Table B holds the same points as the rows below and some others, measured another way and shuffled. Each row below is followed by which row of B it is.
B:
[-176, 194, 449, 171, 643, 161, -187, -102, 311, 123, -198, 423, -135, -48, 23, -177, -203, -17, -99, -62, -99]
[-183, 86, 151, 208, 234, 301, -24, -1, 58, 54, -207, 94, 116, -175, 22, -224, -217, -93, 51, -163, 126]
[-4, 151, 164, 52, 275, -379, -169, -81, 203, -5, -75, 297, -241, -38, -103, 208, 11, -29, -29, 134, -158]
[-56, -82, 182, -23, -258, -316, -29, -201, -263, -281, 197, -23, -39, 33, -53, 313, -157, -29, 134, 155, 25]
[-85, 80, -54, -97, 248, 404, 176, 186, 83, -23, -62, -179, 100, -109, 25, -346, 71, -26, 10, -284, 148]
[77, 29, 184, 24, 147, -135, -80, -133, 12, -138, 26, 108, -29, 100, -119, 105, -56, -36, -9, 110, 22]
[-105, 73, 266, -293, 309, 148, 75, -15, 307, -186, 136, 11, 50, 74, 6, -151, 89, 40, -103, -195, 10]
[-165, 180, 255, -276, 362, 193, 144, 180, 241, -51, 138, -27, 52, -112, 37, -253, 64, -39, -31, -379, -136]
[13, -30, -103, 348, -296, -106, -52, -60, -272, -83, -177, -47, 227, -183, -164, 139, -236, -211, 227, 78, 212]
[-2, -29, -151, 174, -375, -133, 62, 34, -355, -129, -26, -191, 192, -193, -128, 150, -152, -189, 249, -3, 155]
[166, -123, -105, 41, -162, -70, -4, -170, -151, -263, -13, -129, 93, 156, -148, 135, 8, -17, 52, 209, 297]
[118, 263, 69, -193, 291, -330, 31, 234, 257, 7, 80, 69, -31, -130, -191, 64, 221, -152, 2, -177, -303]
[22, 17, 20, 329, -261, -232, -105, -84, -186, -85, -140, 54, 248, -173, -199, 212, -256, -245, 204, 77, 110]
[64, 2, 108, 69, -137, 116, -38, -143, 571, -304, -202, 22, 900, -4, -331, -93, -67, -308, -3, -225, 381]
[5, 64, -128, -41, 217, -139, -4, 16, 2, -13, -77, 20, -392, -28, 7, 69, 156, 103, -24, 142, 18]
[52, -33, -363, -88, -31, -166, 65, 14, -90, -121, -72, -167, -348, -1, -13, 137, 239, 126, 23, 213, 179]
[-137, 161, 103, -134, 181, 120, 124, 196, 203, -27, 14, -53, 158, -211, -28, -185, 36, -123, 35, -349, -49]
[-130, -7, 288, 15, -223, -453, -108, -230, -63, -243, 133, 141, -3, -62, -89, 377, -201, -80, 120, 116, -67]
[351, -32, -386, 341, -187, -275, -95, -35, -249, -67, -254, -63, 46, 9, -293, 236, 33, -150, 136, 330, 252]
[124, 40, 136, -44, 136, -249, -62, -97, -53, -144, 92, 79, -141, 111, -119, 175, 17, -11, 7, 147, -45]
[16, -48, -100, -37, -333, -556, -30, -119, -179, -245, 100, -48, -166, -44, -120, 446, 33, -24, 131, 251, 15]
[13, 105, -129, -138, 261, 251, 182, 251, -35, 12, -5, -207, -63, -94, 5, -252, 158, -3, 20, -219, 44]
[-25, 54, -126, 84, -161, -74, 76, 116, -128, -61, -61, -133, 156, -225, -113, 40, -44, -171, 164, -106, 79]
[-191, -7, 149, 293, -42, 298, -8, -65, -146, -46, -173, -1, 285, -178, -10, -152, -352, -151, 153, -130, 235]
[63, 98, -41, 241, 71, -192, -128, -38, 150, 2, -253, 157, 92, -125, -196, 105, -51, -158, 61, 78, 81]
[69, 50, -205, 241, -167, -290, -9, 88, -394, 29, -96, -69, -138, -206, -116, 217, -82, -134, 221, 130, -3]
[163, 206, 236, 43, 526, -171, -156, -7, 285, 44, -92, 303, -94, 65, -175, 19, 48, -84, -98, 44, -161]
[50, -187, -344, -34, -526, -275, 115, -71, -522, -307, 123, -354, -133, -10, -50, 317, 43, 30, 210, 254, 250]
[128, -33, -213, 356, -248, -65, -27, -13, -347, -50, -203, -104, 188, -132, -185, 107, -172, -193, 213, 125, 247]
[180, 9, 21, 288, 280, 95, -147, -150, -28, -7, -262, 148, -44, 121, -136, -28, -92, -26, -24, 221, 210]
[-47, -130, 179, 113, 2, 63, -68, -273, -289, -199, 34, 14, -128, 150, 32, 76, -230, 80, 51, 225, 216]
[-165, 78, -35, -142, 303, 451, 193, 190, 43, -1, -25, -182, -40, -122, 117, -372, 78, 44, -6, -295, 120]
[4, 70, -13, 75, -210, -392, -32, 6, -22, -116, -14, 13, 120, -185, -185, 262, -52, -190, 157, 7, -30]
[-46, -170, 106, 368, -64, 204, -130, -343, -286, -152, -189, 51, 51, 108, -10, 20, -352, 8, 78, 262, 404]
[-45, -27, -55, 90, -12, -107, -48, -125, -29, -112, -110, 22, -130, -19, -32, 118, -29, 24, 43, 161, 160]
[-203, 85, 137, -174, 252, 254, 139, 110, 38, -53, 79, -88, -77, -105, 104, -222, 3, 35, 8, -252, 3]
[-183, 9, 6, -148, -3, 142, 147, 62, -40, -146, 68, -173, -1, -125, 61, -105, 9, 14, 70, -169, 101]
[225, -4, -142, 201, -145, -140, -25, -8, -175, -115, -101, -81, 213, -17, -239, 121, -46, -187, 138, 95, 164]
[39, -53, -14, 261, -202, -38, -45, -118, -236, -137, -109, -45, 211, -57, -139, 107, -216, -150, 163, 91, 217]
[-11, 131, 54, 3, 119, -278, -56, 8, 171, -47, -56, 129, -62, -108, -120, 139, 46, -85, 27, 6, -81]
[-157, 31, 70, 139, -196, -305, -30, -29, -264, -75, 21, 20, -89, -224, -31, 245, -200, -105, 203, 47, -55]
[121, 253, -61, -215, 303, -92, 146, 360, 128, 43, 77, -100, -9, -158, -134, -104, 262, -134, 23, -281, -220]
[-77, -149, -190, -34, -321, 39, 108, -98, -194, -284, 12, -256, 72, -27, -6, 70, -14, 22, 113, 64, 342]
[49, -6, -32, -151, -163, -186, 123, 69, -269, -203, 213, -211, -16, -29, -79, 141, 55, -60, 136, -20, -6]
[53, 78, -112, 33, -242, -399, 5, 70, 32, -138, -26, -42, 187, -199, -225, 245, 36, -217, 153, -27, -10]
[29, -21, -56, 81, -122, -323, -68, -122, -132, -150, -31, 23, -150, -21, -95, 273, -20, -20, 85, 222, 78]
[99, 190, -80, -93, 433, 141, 67, 213, 305, 52, -134, -2, 13, -59, -111, -225, 221, -59, -67, -186, 4]
[135, 121, -29, 56, 260, -182, -107, -28, 330, -38, -195, 171, -6, 4, -190, 60, 128, -67, -62, 79, 46]
[7, 75, 8, 45, 112, -146, -55, -31, 144, -64, -106, 92, -15, -67, -113, 75, 23, -64, 16, 27, 41]
[278, 248, -252, -206, 320, -266, 89, 339, 255, 43, -28, -60, -103, -90, -229, 3, 433, -105, -30, -112, -178]
[139, 77, 57, 276, -130, -221, -82, -2, -139, -52, -92, 55, 301, -132, -259, 152, -190, -288, 184, 6, 19]
[-95, 14, -88, 71, 292, 109, -28, -56, -48, 21, -171, 46, -418, -10, 99, -59, 29, 162, -29, 157, 143]
[-310, -208, 169, 107, -245, 159, -12, -338, -282, -283, 24, -62, -27, 14, 141, 66, -332, 99, 106, 136, 341]
[78, -160, -230, 312, -324, -152, -76, -215, -395, -173, -174, -83, -48, 7, -103, 249, -157, -24, 171, 361, 350]
[-52, -102, -58, 64, -170, -181, -28, -180, -264, -192, 13, -52, -225, 29, 3, 226, -74, 73, 93, 255, 172]
[-58, 169, 39, -77, 343, 125, 67, 175, 200, 35, -62, 4, -23, -133, -26, -197, 92, -49, -14, -209, -38]
[-254, 52, 225, -279, 105, -101, 85, -8, 23, -159, 226, -13, -247, -78, 113, 55, 7, 86, 17, -105, -122]
[75, 108, 69, -39, 437, 50, -32, 15, 163, -5, -78, 102, -177, 71, -60, -95, 105, 45, -87, 25, 8]
[-119, -60, -126, 113, -203, 190, 114, 33, -260, -119, -71, -218, 139, -163, 6, -78, -133, -74, 172, -88, 262]
[-97, 182, 22, -97, 364, -70, 57, 183, -32, 97, 14, 39, -412, -159, 65, -45, 98, 47, 16, -77, -202]
[161, 127, 32, 151, 52, -99, -14, 107, -75, -17, -58, 0, 246, -104, -232, 17, -68, -247, 126, -89, -21]
[45, 71, -251, 28, 262, 67, 34, 97, 52, 36, -207, -37, -247, -61, -21, -90, 175, 57, -19, 54, 133]
[-3, 56, 44, 232, -145, -77, -26, 8, -74, -65, -111, 9, 326, -196, -179, 60, -194, -253, 174, -80, 91]
[-268, -99, 114, 277, -32, 359, -25, -200, -197, -91, -189, -5, 66, -95, 104, -146, -355, 5, 105, 17, 349]
[100, -36, -41, 237, -174, -64, -46, -91, -178, -138, -116, -41, 230, -36, -179, 101, -161, -161, 137, 89, 218]
[-19, -200, -68, 169, -349, -174, -58, -282, -440, -263, 2, -98, -136, 63, -23, 292, -190, 47, 155, 350, 290]
[152, -100, -191, 308, -293, -427, -168, -232, -270, -149, -171, 43, -110, 21, -187, 415, -98, -57, 135, 440, 219]
[155, 81, 30, 260, 264, 97, -107, -27, 33, 32, -237, 115, 116, 15, -174, -85, -91, -129, 17, 51, 137]
[-106, -71, -31, 38, -7, 22, -13, -156, -32, -156, -83, -15, -132, 9, 21, 51, -38, 80, 21, 130, 233]
[-339, 122, 692, -396, 297, 160, 128, 15, 105, -196, 439, 30, 70, -32, 133, -171, -163, -9, -5, -421, -262]
[-84, 210, 77, -124, 403, 191, 122, 254, 136, 79, -10, -26, -44, -175, 12, -260, 89, -61, 1, -313, -118]
[-18, 7, -29, -132, -5, -153, 20, -61, 174, -205, 4, -27, -13, 6, -74, 101, 118, 9, -4, 29, 114]
Rows of B count from 0, top down.

[6, 4, 249, -268, 51, -14, -435, 398, 175, -178, -213, 44, 73, 315, -197, 233, 627, 100, 224, 299, 598, 2, -107, -313, 104, -155, 229]
26
[-17, 88, 233, 242, 192, 246, 34, 50, 97, -371, -226, 115, 142, -173, 152, -78, -343, 91, 329, 279, -196, -86, -16, 195, 172, -165, -402]
13
[31, 51, 29, 46, 78, -207, 339, -209, -199, 263, 22, -12, 32, 139, -74, 76, 481, -193, -112, 45, 12, 204, -92, 36, -170, -22, 149]
56
[66, -4, -183, -17, 45, -49, 431, -372, -60, 132, 212, -347, -48, -158, 27, 135, 394, -199, -129, 120, -129, 141, -379, 135, -247, 53, -200]
20
[34, -25, -26, 55, 15, 127, -19, 46, 86, -161, 0, -2, 45, -114, 54, -45, -110, 57, 19, 36, 78, 16, -19, 53, 48, -78, -55]
64
[-15, 297, 288, 121, 16, 49, 46, 63, 55, -93, 216, -6, 299, -34, 44, -152, -93, -18, 30, -151, 72, 79, 106, -167, -169, -70, -36]
41
[-8, 94, 175, 176, 41, 6, 267, -87, 8, 124, 201, 114, 179, 30, -107, 69, -82, -95, 0, -47, -38, 44, 46, 58, -41, -118, 7]
36
[36, 23, 41, -75, -49, -49, -53, 108, 56, 31, 117, -17, 89, 100, -103, 53, 266, -20, -89, -62, 319, 88, -11, -151, -80, -63, 224]
59
[111, -315, -312, -1, -46, -21, 352, -175, 65, 167, 102, -119, -151, -94, -177, 339, 267, -115, -168, 175, 21, -4, -354, 290, 36, -73, -7]
30
[27, 7, 43, 33, -64, 207, -172, 204, 229, -240, 136, 20, 130, -124, 14, -46, -278, 125, 25, -73, 217, -58, 59, -54, 72, -120, -12]
28
[7, 188, 333, 138, 8, 21, -11, 232, 101, -92, 70, 148, 284, 68, -81, -25, -33, 18, 72, -53, 165, 2, 116, -125, -15, -158, 69]
16
[4, 44, 169, 174, -37, 132, 93, 94, 168, -24, 245, 152, 209, -45, -110, 50, -341, 18, 17, -106, 68, -66, 107, 31, 57, -165, 6]
58
[50, -66, -64, -98, 10, 152, -276, 184, 143, -326, -143, -80, -14, -91, 89, -45, 78, 140, 74, 141, 281, 5, -84, -52, 85, -69, -16]
24
[44, 62, 4, -58, -78, 68, -168, 155, 115, -139, 154, -70, 115, -46, 27, -100, 26, 61, -84, -140, 311, 68, 41, -174, -82, -44, 135]
25
[-13, -56, -10, -59, 79, -8, 144, -179, -22, 165, 94, -4, -31, 120, -115, 204, 287, -96, 21, 135, 110, 101, -109, 27, -14, -59, 76]
54
[171, -280, -324, 94, -171, 126, 23, 207, 209, -238, -16, -67, -39, -309, 16, -3, -198, 106, -213, -23, 134, -96, -149, 238, 122, -103, -6]
1
[-27, 87, 251, 218, -2, 166, 86, 102, 172, -38, 238, 211, 250, -27, -110, 44, -435, 30, 87, -96, 26, -85, 156, 32, 90, -188, -35]
4
[64, -5, -124, 24, 79, -170, 365, -291, -211, 190, -23, -122, -60, 20, 30, 33, 478, -180, -144, 89, -55, 217, -180, 125, -174, 26, 44]
3
[86, 64, -43, 21, -19, 5, 109, 7, 45, -145, 52, -218, 84, -170, 95, -63, 202, -30, -84, 23, 63, 82, -187, 0, -154, -10, -107]
32
[-45, -53, 53, -80, 60, 142, -124, -3, 110, -29, 79, 73, 4, 102, -93, 149, 2, 44, 135, 117, 221, 12, 12, -47, 118, -109, 57]
53
[134, -187, -473, 57, -13, 103, 269, -281, -39, -152, -23, -307, -180, -416, 267, -128, -40, -24, -199, 69, -182, 105, -275, 329, -75, 68, -245]
48
[-77, 132, 370, -24, 153, 33, 58, -16, 100, 81, 117, 80, 171, 234, -223, 305, 282, -78, 275, 242, 141, -2, -88, -114, 14, -158, -47]
71
[87, 28, 24, 73, -63, 82, -96, 247, 133, -268, -44, -18, 134, -144, 69, -122, -65, 95, -45, -41, 180, -5, -6, -20, 8, -93, 4]
62
[79, -110, -199, -227, 53, -67, -149, 12, -66, -119, -260, -182, -159, 49, 78, 18, 626, 10, -35, 231, 306, 170, -216, -57, -40, 19, 122]
2
[-18, 61, 202, 108, 142, -59, 266, -121, -71, 144, -14, 113, 99, 139, -125, 174, 243, -129, 111, 178, -35, 69, -60, 81, -3, -124, -12]
6
[68, -291, -272, -102, -22, 201, -148, 57, 182, -203, -80, -62, -159, -131, 3, 129, -24, 117, 23, 199, 207, -52, -174, 147, 197, -80, -28]
29
[65, -77, -81, 58, -36, 106, 30, 65, 115, -137, 37, -30, 33, -143, 11, 17, -82, 42, -45, 27, 95, -12, -79, 96, 41, -86, -37]
38
[29, 35, 52, 83, 1, 79, 5, 72, 71, -114, 47, 36, 108, -64, 27, -59, -99, 31, -4, -32, 102, 29, 42, 3, 10, -91, 10]
55
[46, -97, -228, -56, 90, 165, -34, -139, 3, -230, -135, -173, -136, -191, 211, -71, 37, 51, 49, 193, 8, 86, -165, 134, 36, 7, -187]
47
[34, 116, 109, 126, -36, 104, 37, 93, 117, -144, 166, -6, 202, -135, 41, -104, -204, 26, -28, -125, 64, 9, 54, -29, -56, -85, -51]
22
